[[131 137 120 144]
 [119 105  98 114]
 [123 133 121 120]]
->
[[105  98]
 [133 121]]

[[122 146 152]
 [107 152 152]
 [134 112 103]
 [143 119 115]]
->
[[152 152]
 [112 103]]

[[147 142 146]
 [150 142 144]
 [113 116 105]
 [118 119 111]
 [128 129 132]]
->
[[142 144]
 [116 105]]

[[137 131 126 127]
 [141 125 118 122]
 [104 115 122 124]
 [123 140 137 148]]
->
[[125 118]
 [115 122]]

[[136 140 154]
 [144 130 146]
 [111 145 155]
 [133 135 120]]
->
[[130 146]
 [145 155]]

[[129 128 127 104 129]
 [130 128 129 129 128]
 [129 129 128 129 127]
 [130 128 128 129 128]]
->
[[128 129]
 [129 128]]
---
[[113 119 134 142 124 124]
 [124 115 123 118 123 122]
 [126 131 121 104 138 119]
 [140 117 127 130 137 128]
 [144 133 130 127 134 136]
 [130 150 121 128 123 132]
 [135 133 157 146 125 152]
 [129 126 144 154 119 142]
 [129 118 125 121 152 115]
 [133 133 148 145 116 150]
 [126 114 122 126 116 125]]
->
[[124 115 123 118 123 122]
 [140 117 127 130 137 128]
 [130 150 121 128 123 132]
 [129 126 144 154 119 142]
 [133 133 148 145 116 150]]

[[149 116 118 133 132 131 116 115 138]
 [128 127 129 129 134 129 127 127 139]]
->
[[128 127 129 129 134 129 127 127 139]]

[[117 132]
 [130 131]
 [105 126]
 [145 128]]
->
[[130 131]
 [145 128]]

[[136 105 116 112]
 [136 105 115 112]
 [121 104 130 148]
 [145 129 141 124]
 [136 115 134 153]
 [135 122 127 138]
 [143 134 150 111]]
->
[[136 105 115 112]
 [145 129 141 124]
 [135 122 127 138]]

[[150 105 144 123 101 141 114 122 120 122 124 151 125 100 107 106]
 [127 117 138 124 110 151 110 114 111 117 118 124 122 106 134 135]
 [153 134 133 139 128 108 119 112 114 116 110 155 144 126 137 137]
 [129 110 134 120 109 146 121 127 125 126 128 129 120 108 115 115]
 [117 118 114 117 124 136 137 141 142 138 137 115 115 128 144 145]]
->
[[127 117 138 124 110 151 110 114 111 117 118 124 122 106 134 135]
 [129 110 134 120 109 146 121 127 125 126 128 129 120 108 115 115]]

[[118 120 115 140]
 [114 137 132 137]
 [118 134 130 106]]
->
[[114 137 132 137]]
---
[[108 108 103 120 119]
 [111 112 108 122 120]
 [127 141 141 131 133]]
->
[[127 141 141 131 133]
 [111 112 108 122 120]
 [108 108 103 120 119]]

[[118 124 133 146 144 140 122 142 114 115]
 [123 112 121 147 145 139 129 136  99 114]
 [115 146 137 119 141 138 131 137 135 137]
 [134 119 114 131 114 119 125 116 131 122]
 [125 115 120 147 136 135 132 128 101 118]
 [128 141 126 113 112 121 139 114 143 140]
 [112 140 136 128 141 142 128 139 129 132]
 [137 123 128 136 111 114 111 123 144 117]]
->
[[137 123 128 136 111 114 111 123 144 117]
 [112 140 136 128 141 142 128 139 129 132]
 [128 141 126 113 112 121 139 114 143 140]
 [125 115 120 147 136 135 132 128 101 118]
 [134 119 114 131 114 119 125 116 131 122]
 [115 146 137 119 141 138 131 137 135 137]
 [123 112 121 147 145 139 129 136  99 114]
 [118 124 133 146 144 140 122 142 114 115]]

[[136 140 133 132 131 130 130 131 112 136 137 116 115]
 [121 110 136 118 120 120 122 122 145 122 109 121 120]
 [124 113 143 115 117 115 120 120 124 123 109 129 129]
 [137 131 114 123 120 121 122 119 151 142 130 129 129]
 [125 120 144 122 124 123 125 125 126 125 118 117 116]
 [122 125 136 128 129 129 129 128 115 120 125 138 138]
 [127 122 124 121 118 120 122 119 136 128 121 145 145]]
->
[[127 122 124 121 118 120 122 119 136 128 121 145 145]
 [122 125 136 128 129 129 129 128 115 120 125 138 138]
 [125 120 144 122 124 123 125 125 126 125 118 117 116]
 [137 131 114 123 120 121 122 119 151 142 130 129 129]
 [124 113 143 115 117 115 120 120 124 123 109 129 129]
 [121 110 136 118 120 120 122 122 145 122 109 121 120]
 [136 140 133 132 131 130 130 131 112 136 137 116 115]]

[[123 110 128 139]
 [146 137 125 110]
 [126 124 136 145]
 [143 129 119 108]
 [131 111 114 115]
 [147 141 136 113]
 [123 107 123 133]
 [124 116 132 144]
 [138 118 115 111]
 [126 108 118 124]]
->
[[126 108 118 124]
 [138 118 115 111]
 [124 116 132 144]
 [123 107 123 133]
 [147 141 136 113]
 [131 111 114 115]
 [143 129 119 108]
 [126 124 136 145]
 [146 137 125 110]
 [123 110 128 139]]

[[126 128 124 133 132 130 128 112 112 123 130 131 133 128 122]
 [129 123 123 125 125 128 122 141 141 122 127 128 125 119 118]
 [103 133 133 110 109 107 134 114 108 134 119 120 109 134 131]]
->
[[103 133 133 110 109 107 134 114 108 134 119 120 109 134 131]
 [129 123 123 125 125 128 122 141 141 122 127 128 125 119 118]
 [126 128 124 133 132 130 128 112 112 123 130 131 133 128 122]]

[[137 131 123 122 128 113 125 126]
 [103 134 117 142 115 130 128 108]
 [117 116 141 141 129 130 120 111]
 [117 138 153 118 127 128 135 138]
 [140 117 133 141 119 130 137 116]
 [137 131 123 122 128 113 125 127]
 [108 134 118 132 116 130 130 113]
 [137 116 129 149 119 126 146 136]
 [135 117 128 148 122 126 145 137]]
->
[[135 117 128 148 122 126 145 137]
 [137 116 129 149 119 126 146 136]
 [108 134 118 132 116 130 130 113]
 [137 131 123 122 128 113 125 127]
 [140 117 133 141 119 130 137 116]
 [117 138 153 118 127 128 135 138]
 [117 116 141 141 129 130 120 111]
 [103 134 117 142 115 130 128 108]
 [137 131 123 122 128 113 125 126]]
